Below are the code and all the weights of a small trained network. Each question names an input and a class and asks about switching units off, where a switched-off unit gives its printed mean instead of its output.

import numpy as np


def w(rows, s, z=0):
    codes = np.array(rows[::2]) - 128.0
    scale = np.full(codes.shape[1], s)
    scale[-1] = z or s
    return codes * scale


def norm(h):
    return h / np.sqrt((h * h).mean(-1, keepdims=True) + 1e-5)


def f(y):
    return np.maximum(y, 0)


def log_softmax(a):
    a = a - a.max(-1, keepdims=True)
    return a - np.log(np.exp(a).sum(-1, keepdims=True))


def net(x, mask):
    res = np.array(x, float).reshape(1, 8) / 4 @ E
    u = 0
    for l in range(4):
        y = f(norm(res) @ A[l][:, :-1].T + A[l][:, -1])
        res = res + np.where(mask[u : u + 8], y, B[l][:, -1]) @ B[l][:, :-1]
        u += 8
    return log_softmax(norm(res)[-1] @ U[:, :-1].T + U[:, -1])


A, B = {}, {}
E = w([
[2,135,143,154,129,66,188,161,95,162,128],'x0',
[142,136,137,171,127,100,135,28,90,157,81],'x1',
[93,178,80,67,226,168,86,75,95,153,161],'x2',
[82,75,96,209,165,182,119,154,67,155,188],'x3',
[53,176,120,96,103,108,116,145,205,166,236],'x4',
[101,186,114,108,100,187,176,154,69,200,103],'x5',
[126,170,147,205,52,197,112,89,97,123,99],'x6',
[134,167,151,128,150,81,65,140,105,118,149],'x7',
],0.0097)
A[0] = w([
[144,63,126,147,105,93,167,108,221,130,133,62],'0.n1',
[138,88,104,150,150,179,193,83,78,171,56,146],'0.n2',
[137,76,100,205,161,194,115,122,99,143,199,108],'0.n3',
[104,119,125,108,93,169,175,178,135,170,160,116],'0.n4',
[161,90,92,60,254,162,92,137,117,145,191,109],'0.n5',
[129,130,122,91,114,112,162,124,148,135,122,106],'0.n6',
[108,120,122,133,168,80,145,137,140,152,138,5],'0.n7',
[93,140,122,118,162,56,152,122,120,183,170,113],'0.n8',
],0.018,0.0029)
B[0] = w([
[125,127,98,114,151,126,179,106,174,44,80,203],'0.n1',
[196,167,109,130,66,116,186,106,33,132,149,233],'0.n2',
[88,121,148,205,118,144,67,141,68,214,131,223],'0.n3',
[78,106,79,113,144,127,88,182,186,124,103,203],'0.n4',
[144,145,129,80,159,128,211,98,197,9,87,253],'0.n5',
[73,114,169,148,79,156,100,86,154,135,133,159],'0.n6',
[143,83,160,129,105,134,136,122,137,171,175,162],'0.n7',
[148,129,59,123,112,68,99,158,54,192,133,198],'0.n8',
],0.015,0.014)
A[1] = w([
[205,193,113,83,93,229,70,90,175,153,70,110],'1.n1',
[133,157,93,28,246,171,140,128,136,124,204,207],'1.n2',
[131,152,190,143,177,203,122,90,156,154,149,17],'1.n3',
[81,160,105,116,67,214,182,222,158,136,126,134],'1.n4',
[217,30,185,176,62,146,141,251,116,78,102,200],'1.n5',
[102,149,143,124,162,93,147,106,169,103,157,187],'1.n6',
[197,196,127,94,90,213,98,82,152,138,110,105],'1.n7',
[126,110,196,118,125,76,133,139,138,218,134,6],'1.n8',
],0.016,0.0018)
B[1] = w([
[132,205,78,208,80,101,152,67,23,109,176,219],'1.n1',
[103,23,146,179,113,58,226,120,226,142,65,240],'1.n2',
[205,135,202,124,249,159,58,108,106,135,127,141],'1.n3',
[47,86,155,161,150,73,156,109,226,86,232,255],'1.n4',
[182,217,71,108,140,43,224,104,115,235,51,251],'1.n5',
[149,91,108,139,105,109,82,38,212,153,59,220],'1.n6',
[196,108,127,138,109,129,208,165,38,139,125,225],'1.n7',
[160,213,100,79,117,201,43,94,152,167,171,157],'1.n8',
],0.011,0.0091)
A[2] = w([
[110,162,182,59,109,115,150,118,143,126,90,7],'2.n1',
[108,114,121,66,202,128,155,169,182,98,99,47],'2.n2',
[144,101,150,119,126,149,159,207,140,143,111,115],'2.n3',
[145,77,122,199,188,150,153,140,102,163,167,70],'2.n4',
[218,115,131,124,127,142,204,77,92,128,81,51],'2.n5',
[149,122,160,58,160,106,91,140,172,22,97,152],'2.n6',
[112,88,165,139,129,249,65,113,110,83,115,36],'2.n7',
[89,153,97,79,156,192,166,176,111,116,121,242],'2.n8',
],0.019,0.0017)
B[2] = w([
[125,97,73,152,179,106,146,118,132,160,176,151],'2.n1',
[93,113,194,164,142,121,124,87,181,116,69,190],'2.n2',
[105,117,118,53,106,141,85,61,127,140,91,134],'2.n3',
[117,162,87,92,174,170,54,136,128,144,118,157],'2.n4',
[173,204,94,90,140,151,157,112,77,74,106,254],'2.n5',
[59,105,201,127,96,99,139,103,183,202,104,177],'2.n6',
[144,159,249,181,150,218,179,124,145,107,158,133],'2.n7',
[167,91,132,167,89,59,117,93,166,139,152,135],'2.n8',
],0.018,0.022)
A[3] = w([
[179,91,171,196,96,113,135,251,156,162,81,33],'3.n1',
[142,130,51,106,158,145,131,149,195,68,129,74],'3.n2',
[76,65,130,71,148,151,121,229,183,117,85,166],'3.n3',
[88,60,104,183,125,169,129,225,80,210,149,62],'3.n4',
[94,134,200,106,67,114,63,191,100,240,127,183],'3.n5',
[118,77,56,78,173,133,166,148,192,30,120,190],'3.n6',
[95,141,218,150,54,96,170,207,152,169,50,5],'3.n7',
[84,119,90,133,159,64,77,173,94,201,114,121],'3.n8',
],0.015,0.0025)
B[3] = w([
[95,156,107,110,96,185,147,78,88,123,84,137],'3.n1',
[149,136,186,155,168,158,113,44,161,116,77,176],'3.n2',
[156,137,191,163,104,114,159,21,106,154,90,197],'3.n3',
[141,146,135,85,91,143,12,85,171,119,155,171],'3.n4',
[97,119,99,238,169,212,88,141,163,166,73,173],'3.n5',
[127,198,228,194,97,88,156,247,212,158,76,246],'3.n6',
[199,86,101,57,184,158,96,74,169,88,44,200],'3.n7',
[153,128,48,66,98,103,83,103,123,168,121,194],'3.n8',
],0.013,0.012)
U = w([
[94,126,161,144,138,59,202,65,248,92,39,197],'0',
[214,242,70,124,131,123,222,92,21,86,68,189],'1',
[105,120,184,46,132,149,115,200,98,42,161,3],'2',
[118,132,211,182,215,248,66,154,103,93,174,84],'3',
[93,155,39,147,111,145,21,95,124,195,128,174],'4',
[65,117,158,166,72,127,162,142,131,43,241,60],'5',
[126,22,125,52,144,138,150,146,87,57,161,30],'6',
[138,53,99,60,173,79,138,171,114,108,153,59],'7',
],0.011,0.0052)

Each question gives the input, the list of numbers given to net, and the class t.
The units are the neurons (one row each of A and B). Each row of codes is followed by its name. A weight is (code - 128) times the scale printed after its matrix; where a second scale follows, it is the last column's (A, B and U).
mask holds one flag per neuron, layer by layer. A switched-off neuron (its flag False) gives its mean, the last column of its row in B, instead of its output. The means were averaged over made-up inputs and are rounded, as every weight is.
A unit's drop is (log p(t) with every unit on - log p(t) with that unit switched off) / (log p(t) with every unit on - log p(t) with every unit switched off).
The circuit of an input: a set's keep is (log p(t) with only the set's units on - log p(t) with every unit switched off) / (log p(t) with every unit on - log p(t) with every unit switched off). Starting from the 12 units with the biggest drops (on a tie, the unit counted first), units are removed one at a time, each time the one whose removal leaves the highest keep (on an exact tie, the one counted first), for as long as the keep stays at least 0.8.
circuit, biggest first: the units of the circuit, biggest drop first
unit that matters most: the unit with the biggest drop
k most important neurons: the k neurons with the biggest drops, biggest first
k most important neurons of layer l: the k neurons of layer l with the biggest drops, biggest first
drop when u is switched off: that unit's drop, to one decimal
input [3,-1,7,0,3,5,8,-4], class 4: unit that matters most => 0.n5
input [-4,-2,-1,-1,2,5,3,-3], class 5: 2 most important neurons => [1.n4, 0.n4]
input [-1,1,8,7,0,5,-2,4], class 0: 3 most important neurons => [0.n5, 1.n2, 1.n1]
input [6,6,7,3,-1,-3,-7,-3], class 1: 3 most important neurons => [0.n8, 0.n5, 0.n2]
input [7,3,7,-8,5,6,8,-4], class 4: 2 most important neurons => [2.n5, 0.n5]
input [8,-8,7,7,-8,7,-6,-3], class 0: 2 most important neurons => [0.n5, 0.n4]
input [8,7,-1,4,-4,-8,5,8], class 4: 2 most important neurons => [0.n5, 2.n5]
input [-7,3,-3,1,6,-6,2,2], class 1: 3 most important neurons => [0.n4, 0.n5, 1.n4]
input [-7,-1,-8,7,-2,5,-7,-7], class 1: 2 most important neurons of layer 0 => [0.n2, 0.n3]
input [0,-4,8,0,3,-2,8,-5], class 3: 2 most important neurons => [0.n3, 1.n3]
input [3,2,6,-4,1,1,3,1], class 4: 2 most important neurons => [0.n5, 0.n8]
input [-6,8,0,4,5,-4,2,-2], class 3: 2 most important neurons => [0.n3, 2.n7]
input [-1,2,-4,-7,-4,0,-3,3], class 1: 2 most important neurons => [0.n5, 0.n4]
input [5,6,-1,-4,-3,-8,3,-4], class 1: 2 most important neurons => [0.n5, 0.n2]
input [7,4,8,1,-7,-4,-6,-6], class 1: circuit, biggest first => [0.n2]
input [0,-8,1,-7,4,8,7,8], class 5: 3 most important neurons of layer 0 => [0.n5, 0.n1, 0.n3]
input [6,-1,2,8,3,-4,-5,-6], class 4: 3 most important neurons => [0.n3, 0.n8, 0.n7]
input [5,0,2,-8,7,7,-8,2], class 4: 2 most important neurons of layer 0 => [0.n8, 0.n5]
input [5,-5,-6,-3,7,5,-8,7], class 4: drop when 0.n8 is switched off => 0.6
input [-5,-1,-8,-1,-7,-8,2,8], class 1: drop when 0.n5 is switched off => 0.2
input [8,2,7,-3,4,8,2,-2], class 4: drop when 0.n5 is switched off => 0.4
input [-8,-6,7,5,-3,0,-2,-2], class 0: most important neuron of layer 0 => [0.n5]
